Below are the code and all the weights of a small trained network. Each question names an input and a class and asks about switching units off, where a switched-off unit gives its printed mean instead of its output.

import numpy as np


def w(rows, s, z=0):
    codes = np.array(rows[::2]) - 128.0
    scale = np.full(codes.shape[1], s)
    scale[-1] = z or s
    return codes * scale


def norm(h):
    return h / np.sqrt((h * h).mean(-1, keepdims=True) + 1e-5)


def f(y):
    return np.maximum(y, 0)


def log_softmax(a):
    a = a - a.max(-1, keepdims=True)
    return a - np.log(np.exp(a).sum(-1, keepdims=True))


def net(x, mask):
    res = np.array(x, float).reshape(1, 5) / 4 @ E
    u = 0
    for l in range(3):
        y = f(norm(res) @ A[l][:, :-1].T + A[l][:, -1])
        res = res + np.where(mask[u : u + 5], y, B[l][:, -1]) @ B[l][:, :-1]
        u += 5
    return log_softmax(norm(res)[-1] @ U[:, :-1].T + U[:, -1])


A, B = {}, {}
E = w([
[111,139,128,129,140,110],'x0',
[34,100,5,106,108,165],'x1',
[126,121,124,130,136,116],'x2',
[162,161,157,154,241,195],'x3',
[127,120,121,127,139,113],'x4',
],0.0031)
A[0] = w([
[97,125,98,132,170,203,39],'L0N1',
[139,151,183,106,74,12,82],'L0N2',
[71,157,101,57,186,179,2],'L0N3',
[169,117,252,36,30,65,91],'L0N4',
[82,124,37,124,36,116,134],'L0N5',
],0.0034,0.0022)
B[0] = w([
[71,155,3,168,174,178,163],'L0N1',
[134,168,44,207,86,162,215],'L0N2',
[171,100,78,102,161,169,157],'L0N3',
[132,114,36,184,143,90,252],'L0N4',
[129,158,241,106,140,115,251],'L0N5',
],0.0045,0.0029)
A[1] = w([
[108,168,136,110,214,197,142],'L1N1',
[115,116,120,182,170,113,76],'L1N2',
[139,80,142,136,86,167,2],'L1N3',
[206,226,175,161,254,185,129],'L1N4',
[36,120,142,19,90,106,68],'L1N5',
],0.0036,0.0019)
B[1] = w([
[128,161,104,221,75,81,197],'L1N1',
[140,154,171,93,95,152,147],'L1N2',
[172,221,178,92,83,199,128],'L1N3',
[144,57,221,59,159,98,254],'L1N4',
[110,43,253,9,119,183,184],'L1N5',
],0.0036,0.0039)
A[2] = w([
[187,162,102,182,81,93,52],'L2N1',
[104,156,44,150,203,179,31],'L2N2',
[172,156,92,191,87,97,70],'L2N3',
[108,130,113,154,122,159,79],'L2N4',
[112,122,140,2,82,144,4],'L2N5',
],0.0066,0.0018)
B[2] = w([
[126,183,91,136,77,92,251],'L2N1',
[152,114,45,134,148,190,238],'L2N2',
[150,255,84,157,67,70,250],'L2N3',
[153,105,135,142,163,132,157],'L2N4',
[31,85,159,113,91,126,249],'L2N5',
],0.007,0.0029)
U = w([
[161,228,70,192,61,49,150],'0',
[204,98,225,145,209,100,229],'1',
[24,59,158,89,83,129,144],'2',
[139,102,4,166,204,213,1],'3',
],0.012,0.00064)

Each question gives the input, the list of numbers given to net, and the class t.
The units are the neurons (one row each of A and B). Each row of codes is followed by its name. A weight is (code - 128) times the scale printed after its matrix; where a second scale follows, it is the last column's (A, B and U).
mask holds one flag per neuron, layer by layer. A switched-off neuron (its flag False) gives its mean, the last column of its row in B, instead of its output. The means were averaged over made-up inputs and are rounded, as every weight is.
A unit's drop is (log p(t) with every unit on - log p(t) with that unit switched off) / (log p(t) with every unit on - log p(t) with every unit switched off).
unit that matters most: the unit with the biggest drop
top k neurons: the k neurons with the biggest drops, biggest first
k most important neurons of layer l: the k neurons of layer l with the biggest drops, biggest first
drop when u is switched off: that unit's drop, to one decimal
input [-2,0,7,7,6], class 1: top 4 neurons -> [L1N4 L0N4 L0N2 L2N2]
input [-3,0,4,1,6], class 1: unit that matters most -> L0N4
input [-7,3,6,0,-5], class 2: top 2 neurons -> [L0N4 L0N2]
input [2,1,-8,-6,1], class 2: top 3 neurons -> [L0N5 L1N5 L1N1]
input [7,3,-7,0,4], class 2: top 2 neurons -> [L1N5 L0N4]
input [8,-3,7,1,-8], class 1: top 2 neurons -> [L1N4 L2N3]
input [8,0,-1,7,8], class 1: top 2 neurons -> [L1N4 L0N4]
input [-6,8,2,-1,-3], class 2: 3 most important neurons of layer 0 -> [L0N5 L0N4 L0N2]
input [6,1,8,-4,2], class 2: drop when L0N5 is switched off -> 0.1
input [-1,0,3,2,4], class 1: drop when L1N4 is switched off -> 0.9
input [4,-3,-7,1,0], class 1: drop when L1N4 is switched off -> 1.3
input [2,2,8,-5,5], class 2: drop when L2N4 is switched off -> 0.0
